Below is a small trained network, with its code and all its weights. Each question gives an input and a class and asks what happens when units are switched off, that is, made to give their printed mean instead of their output.

import numpy as np


def w(rows, s, z=0):
    codes = np.array(rows[::2]) - 128.0
    scale = np.full(codes.shape[1], s)
    scale[-1] = z or s
    return codes * scale


def norm(h):
    return h / np.sqrt((h * h).mean(-1, keepdims=True) + 1e-5)


def f(y):
    return y / 2 * (1 + np.tanh(0.7978845608 * (y + 0.044715 * y**3)))


def log_softmax(a):
    a = a - a.max(-1, keepdims=True)
    return a - np.log(np.exp(a).sum(-1, keepdims=True))


def net(x, mask):
    res = np.array(x, float).reshape(1, 4) / 4 @ E
    u = 0
    for l in range(4):
        y = f(norm(res) @ A[l][:, :-1].T + A[l][:, -1])
        res = res + np.where(mask[u : u + 6], y, B[l][:, -1]) @ B[l][:, :-1]
        u += 6
    return log_softmax(norm(res)[-1] @ U[:, :-1].T + U[:, -1])


A, B = {}, {}
E = w([
[185,150,235,111,182],'x0',
[226,98,137,171,171],'x1',
[115,56,47,7,144],'x2',
[78,197,88,151,206],'x3',
],0.012)
A[0] = w([
[163,114,189,198,83,22],'0.n1',
[50,189,167,225,22,255],'0.n2',
[87,73,142,21,118,53],'0.n3',
[176,79,158,4,39,64],'0.n4',
[81,214,225,116,169,170],'0.n5',
[126,194,171,113,191,79],'0.n6',
],0.014,0.0033)
B[0] = w([
[110,101,206,139,118,184],'0.n1',
[102,220,71,216,26,250],'0.n2',
[77,95,134,29,142,188],'0.n3',
[68,60,196,38,142,214],'0.n4',
[69,89,248,195,136,211],'0.n5',
[82,105,156,87,215,172],'0.n6',
],0.017,0.011)
A[1] = w([
[148,135,159,203,163,64],'1.n1',
[155,96,129,194,251,97],'1.n2',
[244,122,174,104,167,8],'1.n3',
[143,136,81,111,166,9],'1.n4',
[111,208,128,193,113,163],'1.n5',
[172,53,99,164,120,165],'1.n6',
],0.022,0.0013)
B[1] = w([
[225,106,127,7,110,202],'1.n1',
[104,110,21,221,146,196],'1.n2',
[245,163,131,138,248,169],'1.n3',
[176,196,137,82,89,145],'1.n4',
[81,65,112,180,67,245],'1.n5',
[115,47,116,179,99,138],'1.n6',
],0.018,0.012)
A[2] = w([
[97,123,109,100,192,95],'2.n1',
[101,91,164,159,179,50],'2.n2',
[171,122,58,142,73,17],'2.n3',
[138,189,252,146,97,215],'2.n4',
[54,173,28,118,132,243],'2.n5',
[121,160,27,77,93,2],'2.n6',
],0.021,0.0024)
B[2] = w([
[94,224,65,138,143,203],'2.n1',
[19,196,167,135,162,204],'2.n2',
[32,48,27,140,113,201],'2.n3',
[141,46,235,18,174,254],'2.n4',
[246,200,154,186,2,251],'2.n5',
[223,185,240,53,113,197],'2.n6',
],0.015,0.008)
A[3] = w([
[101,92,112,38,207,175],'3.n1',
[56,145,85,179,74,252],'3.n2',
[112,92,249,157,95,68],'3.n3',
[122,98,47,41,132,138],'3.n4',
[103,221,150,115,187,112],'3.n5',
[64,184,85,200,89,100],'3.n6',
],0.021,0.0028)
B[3] = w([
[20,136,6,169,197,238],'3.n1',
[188,78,207,223,119,225],'3.n2',
[215,5,208,38,212,253],'3.n3',
[126,135,48,35,8,178],'3.n4',
[123,234,237,221,64,165],'3.n5',
[65,88,74,218,70,212],'3.n6',
],0.017,0.013)
U = w([
[212,208,131,65,64,136],'0',
[72,183,143,199,238,117],'1',
[133,47,221,94,198,177],'2',
[226,165,48,193,209,118],'3',
[141,95,117,250,60,182],'4',
[161,143,107,116,158,2],'5',
[155,161,116,104,158,14],'6',
[43,127,40,46,124,156],'7',
],0.018,0.013)

Each question gives the input, the list of numbers given to net, and the class t.
The units are the neurons (one row each of A and B). Each row of codes is followed by its name. A weight is (code - 128) times the scale printed after its matrix; where a second scale follows, it is the last column's (A, B and U).
mask holds one flag per neuron, layer by layer. A switched-off neuron (its flag False) gives its mean, the last column of its row in B, instead of its output. The means were averaged over made-up inputs and are rounded, as every weight is.
A unit's drop is (log p(t) with every unit on - log p(t) with that unit switched off) / (log p(t) with every unit on - log p(t) with every unit switched off).
The circuit of an input: a set's keep is (log p(t) with only the set's units on - log p(t) with every unit switched off) / (log p(t) with every unit on - log p(t) with every unit switched off). Starting from the 12 units with the biggest drops (on a tie, the unit counted first), units are removed one at a time, each time the one whose removal leaves the highest keep (on an exact tie, the one counted first), for as long as the keep stays at least 0.8.
circuit, biggest first: the units of the circuit, biggest drop first
k most important neurons: the k neurons with the biggest drops, biggest first
top k neurons in layer l: the k neurons of layer l with the biggest drops, biggest first
drop when u is switched off: that unit's drop, to one decimal
input [-1,7,6,-8], class 7: most important neuron -> 0.n5
input [8,-7,3,-8], class 7: 2 most important neurons -> 0.n3, 3.n1
input [-8,4,3,1], class 0: circuit, biggest first -> 0.n5, 2.n6
input [-2,-6,3,8], class 0: circuit, biggest first -> 2.n5, 2.n6
input [4,6,-8,8], class 2: 2 most important neurons -> 0.n5, 1.n1
input [0,8,8,8], class 4: top 3 neurons in layer 2 -> 2.n4, 2.n3, 2.n5
input [5,6,4,0], class 3: 2 most important neurons -> 1.n3, 0.n5
input [1,-3,-7,-4], class 2: 4 most important neurons -> 2.n4, 0.n1, 0.n5, 3.n3
input [5,8,3,5], class 3: 2 most important neurons -> 0.n2, 0.n4
input [-6,4,6,-1], class 7: 2 most important neurons -> 0.n2, 1.n2
input [8,5,2,4], class 1: 3 most important neurons -> 0.n2, 0.n6, 0.n5
input [8,4,-4,3], class 1: top 2 neurons in layer 3 -> 3.n5, 3.n1
input [3,3,5,3], class 0: top 2 neurons in layer 0 -> 0.n5, 0.n4
input [5,4,6,7], class 4: circuit, biggest first -> 2.n4
input [-1,2,8,2], class 7: 2 most important neurons -> 0.n2, 1.n2
input [-5,5,7,2], class 0: 2 most important neurons -> 0.n5, 1.n1
input [-3,8,1,2], class 3: 2 most important neurons -> 0.n2, 1.n3
input [-8,-7,4,-5], class 0: drop when 1.n1 is switched off -> 0.1
input [5,1,5,1], class 7: drop when 0.n1 is switched off -> 0.0
input [1,-4,4,7], class 4: circuit, biggest first -> 2.n5
input [3,8,1,0], class 3: drop when 1.n3 is switched off -> 0.2
